M =
0.892; 2.763; -0.514; -1.719; -6.234
3.685; -1.095; 3.908; 0.039; -2.100
-0.317; -3.423; 4.576; 1.908; 4.956
0.400; 1.839; -3.597; -0.768; 3.956
3.578; 3.831; -5.064; -0.345; 0.715
3.344; 0.641; 1.854; -0.257; 0.302
1.417; 4.648; 3.135; 2.072; 0.402
-1.629; 5.209; -2.502; 2.964; 0.427
2.923; -3.008; 4.047; -0.289; 0.021
1.169; -2.701; 2.476; 2.571; 3.108
-0.892; -5.702; 0.494; 0.301; 3.175
-5.621; -2.859; 3.882; 1.475; 1.676
4.819; -1.079; -3.054; 0.045; -4.422
1.487; 4.753; 2.913; -3.911; -1.288
-3.279; -2.121; 3.885; -0.385; 0.505
Indices start at 1.
row 1 col 1	0.892
row 2 col 1	3.685
row 2 col 3	3.908
row 13 col 3	-3.054
row 8 col 1	-1.629
row 10 col 1	1.169
row 9 col 5	0.021
row 10 col 5	3.108
row 6 col 4	-0.257
row 6 col 3	1.854
row 14 col 1	1.487
row 1 col 2	2.763
row 5 col 4	-0.345
row 7 col 2	4.648
row 7 col 3	3.135
row 14 col 3	2.913
row 10 col 4	2.571
row 7 col 5	0.402
row 5 col 1	3.578
row 10 col 2	-2.701
row 3 col 4	1.908
row 12 col 2	-2.859
row 14 col 4	-3.911
row 8 col 5	0.427
row 3 col 5	4.956
row 3 col 2	-3.423
row 11 col 4	0.301
row 14 col 5	-1.288
row 4 col 3	-3.597
row 4 col 5	3.956
row 1 col 3	-0.514
row 3 col 1	-0.317

grid =
[[535, 423, 632, 388, 536, 469, 726, 478, 713, 503, 486, 403],
 [381, 673, 400, 748, 456, 553, 374, 582, 521, 651, 311, 226],
 [455, 478, 496, 488, 519, 539, 482, 668, 542, 503, 503, 471],
 [827, 616, 538, 565, 460, 480, 963, 688, 507, 940, 319, 467],
 [568, 592, 607, 411, 503, 767, 592, 559, 673, 616, 422, 374],
 [731, 185, 742, 339, 802, 446, 755, 771, 810, 545, 541, 561],
 [656, 650, 426, 596, 626, 325, 596, 570, 530, 334, 695, 751],
 [757, 449, 508, 609, 483, 597, 759, 603, 348, 576, 493, 533],
 [616, 534, 504, 422, 440, 591, 774, 301, 758, 438, 579, 562]]
Indices start at 1.
(1, 1) = 535
(6, 4) = 339
(4, 1) = 827
(7, 6) = 325
(9, 9) = 758
(1, 11) = 486
(5, 5) = 503
(2, 11) = 311
(9, 7) = 774
(7, 2) = 650
(9, 1) = 616
(7, 4) = 596
(8, 12) = 533
(1, 9) = 713
(9, 5) = 440
(6, 6) = 446
(2, 5) = 456
(1, 10) = 503
(8, 1) = 757
(6, 2) = 185
(8, 4) = 609
(4, 5) = 460
(4, 11) = 319
(3, 12) = 471
(5, 11) = 422
(1, 8) = 478
(6, 1) = 731
(4, 8) = 688
(2, 10) = 651
(2, 2) = 673

A =
 -7.925  -18.404   -2.193    0.276   11.138    2.038    0.300    1.128   -5.442   -6.668    1.335    2.053    5.310   -1.868
  1.332   17.137  -18.576    0.276   -4.990    2.038    0.300    6.262    0.320   -6.668    4.272   -0.601    3.962   -1.868
-10.823    2.912   -9.342    0.276   -0.600    2.038  -11.962    4.517    0.320   -0.885    3.847   12.377   -3.491    6.180
  1.332    2.912   -2.193   -8.615    1.990   16.345   -2.792    1.128    0.320   -9.295    2.627    0.727    0.723  -13.573
  1.332   -3.429   -5.169    0.276   14.207   22.254    0.300    1.128    0.320   -6.668    4.272    5.118    0.723   -1.868
  7.094   11.453   -0.509   -0.333   -8.895    2.038  -10.242    1.397   13.763   -4.369    4.272    0.452    0.723    0.768
  6.319    0.617   -2.193    3.539   -0.600  -13.076   -3.296   -1.024    0.320   17.310    4.272    5.408    6.646   -1.868
-14.458   -3.662   -2.193    0.276   -0.600   -9.176    7.550    4.296   -7.995   -6.668   -3.603   -4.559    1.071   -1.868
 15.278    7.786   -2.193    0.276  -12.371    1.736    0.300   -4.835    0.320   -7.413    4.272    0.452    8.201   -1.868
  8.282   16.326   -2.193    0.276   -9.539    2.038    8.706   -4.020    0.320   -7.828    4.272    0.452    0.723   -1.871
  1.332    6.787   -2.193   -2.440   -0.600    3.880    0.713    1.128   -1.461  -18.771    1.296    0.452    0.723  -13.975
  9.761    2.912    7.612    5.807   -0.600   -0.490    2.723    1.128    3.274   15.028    4.272   -7.818    0.723    7.697
Indices start at 1.
(1, 1) = -7.925
(6, 13) = 0.723
(10, 3) = -2.193
(10, 7) = 8.706
(12, 4) = 5.807
(7, 13) = 6.646
(9, 13) = 8.201
(2, 12) = -0.601
(7, 2) = 0.617
(9, 3) = -2.193
(6, 1) = 7.094
(2, 2) = 17.137
(6, 6) = 2.038
(4, 5) = 1.990
(11, 1) = 1.332
(11, 12) = 0.452
(10, 4) = 0.276
(4, 14) = -13.573
(2, 6) = 2.038
(9, 6) = 1.736
(5, 1) = 1.332
(3, 11) = 3.847
(4, 6) = 16.345
(4, 12) = 0.727
(2, 3) = -18.576
(6, 2) = 11.453
(2, 14) = -1.868
(8, 1) = -14.458
(3, 8) = 4.517
(3, 12) = 12.377
(9, 11) = 4.272
(4, 13) = 0.723
(6, 4) = -0.333
(1, 12) = 2.053
(9, 7) = 0.300
(7, 10) = 17.310
